Here is a tiny trained network, its code and every weight. The questions are about switching its units off for an input and a class, where a switched-off unit gives its printed mean instead of its output.

import numpy as np


def w(rows, s, z=0):
    codes = np.array(rows[::2]) - 128.0
    scale = np.full(codes.shape[1], s)
    scale[-1] = z or s
    return codes * scale


def norm(h):
    return h / np.sqrt((h * h).mean(-1, keepdims=True) + 1e-5)


def f(y):
    return y / 2 * (1 + np.tanh(0.7978845608 * (y + 0.044715 * y**3)))


def log_softmax(a):
    a = a - a.max(-1, keepdims=True)
    return a - np.log(np.exp(a).sum(-1, keepdims=True))


def net(x, mask):
    res = np.array(x, float).reshape(1, 2) / 4 @ E
    u = 0
    for l in range(4):
        y = f(norm(res) @ A[l][:, :-1].T + A[l][:, -1])
        res = res + np.where(mask[u : u + 4], y, B[l][:, -1]) @ B[l][:, :-1]
        u += 4
    return log_softmax(norm(res)[-1] @ U[:, :-1].T + U[:, -1])


A, B = {}, {}
E = w([
[142,185,18,191,216,89,129,23,32,221],'x0',
[2,49,119,182,173,161,21,82,231,119],'x1',
],0.0093)
A[0] = w([
[68,62,149,227,183,173,108,109,170,147,216],'0.n0',
[100,127,206,66,125,117,109,154,164,40,207],'0.n1',
[151,145,109,118,129,71,156,2,108,175,254],'0.n2',
[181,178,125,44,173,91,177,136,72,79,72],'0.n3',
],0.0053,0.0044)
B[0] = w([
[254,185,191,126,119,106,100,159,94,107,239],'0.n0',
[77,107,70,169,180,131,178,205,89,213,231],'0.n1',
[144,48,164,124,136,171,172,223,173,193,254],'0.n2',
[114,134,164,201,155,140,181,89,115,28,189],'0.n3',
],0.0069,0.0065)
A[1] = w([
[95,130,17,180,193,100,114,2,94,170,138],'1.n0',
[87,73,157,190,170,159,191,175,161,107,164],'1.n1',
[26,73,147,76,36,146,145,142,225,47,54],'1.n2',
[62,78,155,180,172,134,43,69,237,88,4],'1.n3',
],0.0092,0.0038)
B[1] = w([
[92,97,177,84,165,228,121,167,229,204,211],'1.n0',
[120,91,131,139,148,137,77,91,93,168,254],'1.n1',
[123,91,134,55,194,201,176,169,164,230,206],'1.n2',
[136,247,112,116,73,119,168,32,54,4,200],'1.n3',
],0.013,0.0082)
A[2] = w([
[80,169,132,126,114,145,74,3,133,20,92],'2.n0',
[101,98,108,207,154,83,22,97,85,144,133],'2.n1',
[183,122,117,139,98,16,46,195,185,102,97],'2.n2',
[74,164,31,224,73,93,79,101,160,55,2],'2.n3',
],0.011,0.0054)
B[2] = w([
[122,193,37,73,58,60,113,110,148,91,255],'2.n0',
[98,128,112,232,112,99,36,73,58,70,203],'2.n1',
[128,97,102,199,99,192,49,130,5,149,152],'2.n2',
[137,166,201,173,131,110,160,53,132,121,150],'2.n3',
],0.012,0.0048)
A[3] = w([
[214,202,119,122,84,37,248,100,50,58,3],'3.n0',
[50,221,113,83,60,157,42,26,211,26,19],'3.n1',
[200,161,204,132,98,149,130,105,71,92,131],'3.n2',
[62,25,145,85,103,192,113,199,211,125,76],'3.n3',
],0.011,0.0059)
B[3] = w([
[139,248,81,82,93,45,95,48,195,38,254],'3.n0',
[187,227,136,153,105,15,194,154,122,74,210],'3.n1',
[114,133,83,112,89,110,114,115,138,87,196],'3.n2',
[137,96,167,163,203,198,124,103,155,192,246],'3.n3',
],0.015,0.0099)
U = w([
[136,62,225,92,207,206,198,204,193,251,200],'0',
[173,235,105,56,66,58,177,77,160,23,164],'1',
[98,35,83,224,62,143,27,141,21,161,136],'2',
[2,16,21,21,136,54,142,243,203,121,9],'3',
],0.015,0.016)

Each question gives the input, the list of numbers given to net, and the class t.
The units are the neurons (one row each of A and B). Each row of codes is followed by its name. A weight is (code - 128) times the scale printed after its matrix; where a second scale follows, it is the last column's (A, B and U).
mask holds one flag per neuron, layer by layer. A switched-off neuron (its flag False) gives its mean, the last column of its row in B, instead of its output. The means were averaged over made-up inputs and are rounded, as every weight is.
A unit's drop is (log p(t) with every unit on - log p(t) with that unit switched off) / (log p(t) with every unit on - log p(t) with every unit switched off).
The circuit of an input: a set's keep is (log p(t) with only the set's units on - log p(t) with every unit switched off) / (log p(t) with every unit on - log p(t) with every unit switched off). Starting from the 12 units with the biggest drops (on a tie, the unit counted first), units are removed one at a time, each time the one whose removal leaves the highest keep (on an exact tie, the one counted first), for as long as the keep stays at least 0.8.
circuit, biggest first: the units of the circuit, biggest drop first
most important unit: the unit with the biggest drop
top k neurons: the k neurons with the biggest drops, biggest first
k most important neurons of layer l: the k neurons of layer l with the biggest drops, biggest first
drop when u is switched off: that unit's drop, to one decimal
input [2,3], class 2: top neuron : [0.n0]
input [6,6], class 0: top 2 neurons : [1.n0 0.n3]
input [0,1], class 2: top 2 neurons : [2.n2 1.n3]
input [-3,2], class 2: circuit, biggest first : [0.n1 1.n1]
input [3,0], class 2: 2 most important neurons of layer 1 : [1.n0 1.n2]
input [2,-3], class 2: top 2 neurons : [0.n2 0.n0]
input [1,-3], class 2: 2 most important neurons of layer 1 : [1.n1 1.n3]
input [1,2], class 2: top 2 neurons : [0.n0 1.n3]
input [1,0], class 2: 2 most important neurons of layer 1 : [1.n2 1.n0]
input [4,4], class 0: top 3 neurons : [1.n0 0.n0 0.n3]
input [1,3], class 2: top 2 neurons : [0.n0 1.n3]
input [6,-5], class 0: drop when 0.n0 is switched off : 1.3
input [2,-2], class 2: drop when 0.n2 is switched off : 0.8
input [-8,-4], class 0: drop when 1.n1 is switched off : 0.0
input [8,2], class 0: most important unit : 1.n0
